(in the rows, 128 means zero)
Known rows:
[116 107 188  63 166  46 133 153 104 136 182 172  81  68 146 176  99 109
 126 170 147 128 166 150 137 120  52 141 129 142 123 144  77 171 166 132
  81 132 147 164 103]: <707>
[142 112 222  81 149 115 114 187  52  99 154 137  87 115 138 121 149 210
 146 141 132  96 170 184 113 150 106 116  74 187 134 144 156 186 174  72
  83 125 182 111 108]: <1115>
[136 118 173  44 143  23 135 153 148 170 178 186 136  64 160 134  94 158
  97  95 144 106 165 122  82 163 101 162 142 114  69 127 129 183 190  95
 132 131 137 134  58]: <105>
[119 103 192  99 144  54 153 176 104 186 127 169  91 146 105 131 150 150
 127 186 138  93 190 166 106 152 104 104 100 152 149 171 129 140 137  79
 101 101 158 128  54]: <1774>
[101  83 186 105 153  77 104 176 113 130 155 149 130 129 106 125 142 145
 162 147 137  73 223 172  79 113  97  83  73 160 145 168 132 163 131  29
 120 179 175 129 101]: <1454>
[145 106 198 121 103  57 116 180 100 168 134 160 104 180 152 146 119 189
 114 178 135  82 194 118  94 146  97 136  96 163 127 122 103 144 135  72
  90 130 187 123  89]: <432>
[107  88 183  91 151  78 116 176 110 137 165 153 123 117 111 129 130 142
 146 149 132  88 205 168  91 115  94  96  93 160 137 153 123 167 139  39
 117 167 170 133  92]: <781>
[173 120 104 196  99  90 115 145 132 155 115 119 165 223 164 120 141 172
 137 158 147  94 119  92 131 138 148 145  84 150 132  92 105 100  58 107
 108 115 145 122 153]: <1603>
[134 149 103 189 110 143 144 167  89 142 159 106 122 175 122 107 220 135
 135 115 134 121 136 115 130 108 105 109 148 163 107 136 124 149  20 110
 137  38 125 106 150]: <158>
[131 104  69 161 146 115 117 141 148 143 135 114 178 143 107 107 155 123
 159 127 151 113 134 136 123 102 131 106  96 138 137 146 127 125  41  72
 141 141 117 127 154]: <98>
[154 124  93 173 133  96 130 137 114 159 157 117 189 154 175 148  97 114
 137 138 114  98  82 106 148 121 128 152 118  94 131  56  81 115 104 134
 132 153 146 142 151]: <1638>
[145 132  91 160 176 124 130 151 179 163 139 101 149 139 137 148 118 132
 129 129 133 143  68 166 147 128 168 132 152  92 153 110 142 125 123 125
 129  87 119 148 135]: <803>
[132 130  78 144 139 118 140 127 134 154 149 126 156 130 145 119 127 126
 127 122 139 132  89 134 151 124 141 133 126 110 121 108 115 127  80 123
 127 114 113 136 125]: <100>
[135 129  92 126 172  87 180 123 118 184 140 149 152 118 125 130 139  66
 148 157 129 129  72 144 184 148 128 137 119  81 147 105 106 103  99 168
 129  99 104 155 105]: <500>
[151 133 114 152 173  93 121 129 132 129 132 120 139 160 100 129 181  99
 178 144 164  78 125 122 153 134 107 126  58 138 101 144 122 117  92 163
 136  55 120 138 183]: <741>
[140 124  97 149 161  95 148 134 133 166 121 132 138 166 106 118 174  98
 165 161 155 112 106 141 161 140 131 121  87 121 144 139 133 103  85 140
 120  59 115 142 138]: <1536>
[155 137 102 135 146 154 124 128  86 114  86  94 150 141  96 132 152 167
 153 123 149  79 105 159 163 132 133 101  36 167  89 140 134 129  87 124
 126  95 136 110 159]: <1248>

Facts:
<716> nafeki nanar; <1315> nafeki nanar; <105> nafeki dasti; <1098> nafeki nanar; <828> nafeki nanar; <98> nafeki nanar
<707> nafeki dasti; <357> nafeki dasti; <53> nafeki dasti; <1386> nafeki nanar; <1525> nafeki nanar; <1454> nafeki dasti
<751> nafeki nanar; <710> nafeki nanar; <1725> nafeki dasti; <1729> nafeki dasti; <5> nafeki nanar; <1736> nafeki nanar
<1062> nafeki nanar; <1248> nafeki nanar; <1555> nafeki nanar; <1547> nafeki nanar; <1172> nafeki nanar; <91> nafeki dasti
<974> nafeki nanar; <764> nafeki dasti; <1240> nafeki nanar; <441> nafeki nanar; <1115> nafeki dasti; <1233> nafeki dasti
<781> nafeki dasti; <195> nafeki nanar; <1509> nafeki nanar; <87> nafeki dasti; <199> nafeki nanar; <646> nafeki dasti
<1687> nafeki nanar; <93> nafeki nanar; <594> nafeki nanar; <177> nafeki nanar; <1282> nafeki nanar; <390> nafeki nanar
<1227> nafeki nanar; <1093> nafeki nanar; <1326> nafeki nanar; <1536> nafeki nanar; <639> nafeki nanar; <703> nafeki dasti
<190> nafeki dasti; <1544> nafeki dasti; <599> nafeki dasti; <645> nafeki dasti; <568> nafeki nanar; <756> nafeki dasti
<451> nafeki nanar; <775> nafeki nanar; <111> nafeki nanar; <1053> nafeki dasti; <506> nafeki nanar; <741> nafeki nanar
<884> nafeki nanar; <432> nafeki dasti; <544> nafeki dasti; <803> nafeki nanar; <100> nafeki nanar; <505> nafeki nanar
<1362> nafeki nanar; <1472> nafeki nanar; <910> nafeki nanar; <1629> nafeki nanar; <316> nafeki dasti; <1295> nafeki nanar
<1173> nafeki nanar; <1279> nafeki nanar; <1638> nafeki nanar; <1286> nafeki nanar; <1789> nafeki nanar; <1097> nafeki dasti
<1710> nafeki nanar; <33> nafeki nanar; <1538> nafeki dasti; <1015> nafeki nanar; <500> nafeki nanar; <836> nafeki dasti
<1345> nafeki nanar; <167> nafeki nanar; <1166> nafeki dasti; <421> nafeki nanar; <446> nafeki dasti; <715> nafeki nanar
<1504> nafeki nanar; <1297> nafeki dasti; <1603> nafeki nanar; <830> nafeki nanar; <817> nafeki nanar; <1118> nafeki nanar
<1530> nafeki nanar; <1091> nafeki dasti; <773> nafeki nanar; <1604> nafeki nanar; <1375> nafeki nanar; <780> nafeki dasti
<26> nafeki nanar; <213> nafeki nanar; <1276> nafeki nanar; <24> nafeki dasti; <1149> nafeki nanar; <1010> nafeki dasti
<256> nafeki nanar; <988> nafeki dasti; <1436> nafeki nanar; <1569> nafeki dasti; <1398> nafeki nanar; <1378> nafeki nanar
<71> nafeki nanar; <1047> nafeki dasti; <1102> nafeki nanar; <1518> nafeki nanar; <1753> nafeki dasti; <679> nafeki nanar
<1303> nafeki dasti; <1003> nafeki nanar; <349> nafeki dasti; <143> nafeki nanar; <1143> nafeki nanar; <1163> nafeki nanar
<145> nafeki dasti; <864> nafeki dasti; <949> nafeki nanar; <204> nafeki nanar; <1333> nafeki nanar; <705> nafeki dasti
<1774> nafeki dasti; <153> nafeki nanar; <1651> nafeki dasti; <1676> nafeki nanar; <18> nafeki dasti; <32> nafeki nanar
<1301> nafeki nanar; <391> nafeki dasti; <1356> nafeki dasti; <1051> nafeki nanar; <1720> nafeki nanar; <1496> nafeki dasti
<1471> nafeki nanar; <1521> nafeki nanar; <428> nafeki nanar; <636> nafeki nanar; <158> nafeki nanar; <1458> nafeki dasti
<932> nafeki nanar; <263> nafeki dasti; <909> nafeki dasti; <253> nafeki dasti; <1524> nafeki nanar; <878> nafeki nanar
<80> nafeki nanar; <1330> nafeki nanar; <510> nafeki dasti; <1271> nafeki nanar; <1776> nafeki nanar; <845> nafeki dasti
<1162> nafeki nanar; <578> nafeki nanar; <1293> nafeki nanar; <528> nafeki dasti; <1073> nafeki nanar; <1177> nafeki dasti
<727> nafeki nanar; <605> nafeki nanar; <1242> nafeki nanar; <716> teklam <158>; <716> teklam <1315>; <716> teklam <53>
<105> teklam <1303>; <105> teklam <421>; <105> teklam <845>; <105> teklam <1472>; <1098> teklam <1233>; <707> teklam <949>
<707> teklam <349>; <710> teklam <974>; <710> teklam <1248>; <1729> teklam <639>; <1729> teklam <98>; <1555> teklam <1356>
<1555> teklam <1276>; <1172> teklam <1143>; <1172> teklam <1093>; <1240> teklam <1091>; <1240> teklam <510>; <1240> teklam <594>
<1240> teklam <884>; <195> teklam <845>; <195> teklam <1276>; <87> teklam <199>; <87> teklam <1454>; <87> teklam <1333>
<646> teklam <1496>; <646> teklam <349>; <93> teklam <1362>; <1282> teklam <1547>; <1282> teklam <578>; <1227> teklam <836>
<1227> teklam <1062>; <1227> teklam <741>; <1227> teklam <349>; <1326> teklam <1538>; <1326> teklam <756>; <1326> teklam <636>
<1326> teklam <578>; <599> teklam <1544>; <599> teklam <909>; <568> teklam <1569>; <568> teklam <441>; <568> teklam <111>
<568> teklam <1603>; <544> teklam <1093>; <544> teklam <1687>; <803> teklam <828>; <100> teklam <1053>; <505> teklam <153>
<505> teklam <1143>; <505> teklam <1295>; <910> teklam <349>; <1629> teklam <1177>; <1629> teklam <1233>; <1629> teklam <639>
<1629> teklam <1454>; <1629> teklam <5>; <316> teklam <1604>; <316> teklam <1301>; <1638> teklam <441>; <1638> teklam <177>
<1638> teklam <775>; <1286> teklam <845>; <1286> teklam <1378>; <1789> teklam <451>; <1789> teklam <1097>; <1789> teklam <830>
<1789> teklam <741>; <1710> teklam <1454>; <1710> teklam <781>; <1015> teklam <645>; <500> teklam <1776>; <500> teklam <1651>
<500> teklam <1062>; <500> teklam <1536>; <1345> teklam <1725>; <1345> teklam <1525>; <167> teklam <1386>; <1166> teklam <91>
<1166> teklam <1102>; <817> teklam <1569>; <1530> teklam <1362>; <1530> teklam <594>; <773> teklam <1333>; <780> teklam <1776>
<780> teklam <1725>; <780> teklam <451>; <26> teklam <715>; <213> teklam <263>; <24> teklam <1774>; <24> teklam <751>
<24> teklam <1736>; <1149> teklam <974>; <1149> teklam <1115>; <256> teklam <158>; <256> teklam <1753>; <1436> teklam <158>
<1398> teklam <1504>; <1398> teklam <190>; <1398> teklam <1115>; <1398> teklam <645>; <1047> teklam <1242>; <1047> teklam <1143>
<1047> teklam <177>; <1047> teklam <451>; <1047> teklam <5>; <1047> teklam <1173>; <1003> teklam <1102>; <1003> teklam <1010>
<1003> teklam <1333>; <143> teklam <1356>; <143> teklam <741>; <1163> teklam <357>; <1163> teklam <1472>; <145> teklam <932>
<145> teklam <1097>; <145> teklam <1248>; <864> teklam <111>; <204> teklam <441>; <204> teklam <1375>; <204> teklam <988>
<705> teklam <432>; <705> teklam <506>; <705> teklam <1297>; <705> teklam <1603>; <1676> teklam <756>; <1676> teklam <1118>
<18> teklam <756>; <18> teklam <1720>; <18> teklam <1248>; <32> teklam <446>; <32> teklam <71>; <391> teklam <1303>
<1051> teklam <974>; <1051> teklam <679>; <1051> teklam <1333>; <1471> teklam <836>; <1521> teklam <1458>; <1521> teklam <33>
<428> teklam <828>; <428> teklam <1073>; <253> teklam <828>; <253> teklam <1279>; <253> teklam <1725>; <1524> teklam <510>
<878> teklam <1091>; <878> teklam <1010>; <80> teklam <153>; <80> teklam <390>; <80> teklam <1177>; <80> teklam <451>
<1330> teklam <153>; <1330> teklam <1233>; <1271> teklam <1279>; <1271> teklam <1093>; <1293> teklam <703>; <528> teklam <1776>
<528> teklam <1736>; <727> teklam <1509>; <727> teklam <98>; <605> teklam <988>; <605> teklam <1496>; <605> teklam <1162>

Rows:
No name comes twice in this set of rows, the named rows included.
[112 123  88 121 143 147 146 117 112 110 162 137 171 122 145  97 130 118
 152 114 127 119  86 179 155 128 162 109  73 118 134  95 127 128  89  92
 115 176 120 134 126] : <773>
[147 127 112 182 175 104 108 162 133 155 124  96 175 185  87 137 174  97
 185 141 139  53 135 130 132 130 122 106  62 125 130 134 133 110  99 126
 158  87 143 132 172] : <451>
[146 142  98 118 166  90 153 117 116 152 158 138 161 103 133 133 141  75
 151 118 144 101  93 116 167 142 110 142  98 100  90 101 110 131 118 170
 141  93 105 149 147] : <143>
[132 128  86 155 173 111 130 154 134 167 160 109 205 115 139 155 111  83
 153 108 104  93  84 137 145 111 125 122 135  76 122  77 103 133 114 119
 168 141 138 143 140] : <505>
[155 123 101 201 146 103  97 154 142 147 132  99 182 200 132 139 140 124
 168 139 136  65 128 108 128 121 125 128  84 131 129 104 111 116  83 114
 142 113 148 134 185] : <177>
[139 130  94 130 161  98 147 112 127 141 158 143 137 116 130 133 139  86
 153 140 150 129  95 129 175 125 115 145 107 115 123 114  97 119  93 161
 117  95 108 153 152] : <1471>
[125 106 206  91 165  45 117 166 110 136 154 165  68 119 107 158 147 127
 145 174 161  93 202 144 117 132  60 119  86 173 122 180 108 157 149 113
  92  85 154 148 122] : <836>
[ 97 127  92 114 137 150 149 110 121 113 171 152 159 124 160 104 115 105
 138 119 122 119  76 187 160 120 178 108  82 105 122  78 116 127 101  98
 117 172 110 150 115] : <1003>
[140 131  89 149 179 113 150 151 158 177 134 114 166 135 131 144 121 106
 134 135 124 130  65 162 157 137 161 126 143  83 152 100 129 121 125 138
 136  90 121 144 120] : <1345>
[132 126 195  52 159  88 151 161  45 154 140 146 114  75 121 176  89 135
 118 140 112  73 146 165 142 144  75 117  94 135  85 117  90 174 198 123
 120 144 178 125  69] : <145>
[103  85 160  78 150  60 132 166 107 169 173 161 143  69 133 150  98 118
 129 137 118  97 186 158  97 110  78 111 136 119 138 132  97 175 139  56
 130 192 165 140  63] : <1729>
[133 127 103 133 144 157 126 125  97  99 138 121 154 141 133  97 158 153
 162 120 142 110  96 175 156 132 163 110  58 150 131 115 149 131  88  93
 108 138 122 126 154] : <679>
[171 117 105 205 115  97  95 146 142 138 134 109 163 224 157 129 138 164
 151 157 151  89 131  87 127 121 131 144  83 156 136 101 100 104  63 109
 116 121 153 126 190] : <441>
[162 124  90 184 102 100 121 144 134 154 123 127 164 210 156 114 142 172
 136 148 144 110 115 104 135 135 147 143  88 139 132  98 112 107  61 111
 113 116 138 121 145] : <506>
[143 123  85 152 142 104 157 138 136 175 110 134 147 176 107 100 171 130
 150 160 146 120 110 141 152 147 160 122  98 121 146 140 135  94  60 113
 129  82 112 132 113] : <751>

The same nodes again, as new rows of numbers:
Known rows:
[150 108 113 122 101 165 135 142 111 126 113 103 119 135 160]: <1378>
[154 129  98 109 130 105 125 120 104 136 162 184 111  91 137]: <1303>
[ 99 128 152 114 133 113 131 142 149 127  82 110 139 143 138]: <500>
[121 156 131  78 157  65 120 134 128 144 119 194 131  79 125]: <391>
[124 128 160 140  74 145 116 196 142 176 121 140 189 105 105]: <1003>
[109 138 136 106 140 136 120 146 147 139  78 116 141 135 124]: <1398>
[146 130 104 142 137 109 122 100 113 129 186 173 112 106 114]: <1297>
[148 132 111 144 134 111 125 102 114 126 193 174 119 101 108]: <781>
[144 110 113 140 107 169 132 130 117 124 126  98 120 147 143]: <1504>
[151 127 109 152 116 113 119 117 112 144 200 181 130  96 108]: <1010>
[143 110 110 139 113 173 129 125 122 124 124 101 120 150 138]: <932>
[103 119 142 104 102  73 132 140 132 133  86 132 175 211 148]: <1227>
[143 153 109 156 143 106 118  93 107 128 201 144 108 119 108]: <1753>
[ 98 149 144 116 171  60 121 111 150 133 140 183 125  92 102]: <528>
[102 210 162 144 153 115 112 131 122 134 120  22 130 169 127]: <1436>
[140 104 114 141  98 154 135 129 117 123 127 100 127 163 150]: <1062>
[ 85 133 176 129 165 119 141 122 165  99  90  94 125 123 116]: <1172>

Rows:
No name comes twice in this set of rows, the named rows included.
[128  99 126 149 115 155 138 125 132 117 124  94 114 145 148] : <1776>
[ 73 118 174 148 150 110 134 132 173 121  93  88 124 130 132] : <1271>
[102 121 142 115  88  61 131 141 128 137  99 132 187 234 150] : <910>
[112 138 112 115 154 168  99 137 165 158  74 144 149 141  81] : <710>
[132 113 137 146 131 165 145 111 128  93 129  91 112 137 127] : <1143>
[135 102 121 150 106 161 135 131 124 122 128  92 116 146 149] : <1525>
[112 103 125 181 140  88 126  94 143 131 193 158  99 102 124] : <1725>
[147 115 129 135 111 168 142 129 115 107 130  97 124 136 136] : <639>
[156 136 125 150 124 115 131 109 112 122 206 181 132  85  90] : <1454>
[121 158 191  99 148 135 156 136 137  78  99 112 151  98  93] : <1629>
[103 203 158 142 150 119 112 133 123 133 118  29 129 168 128] : <256>

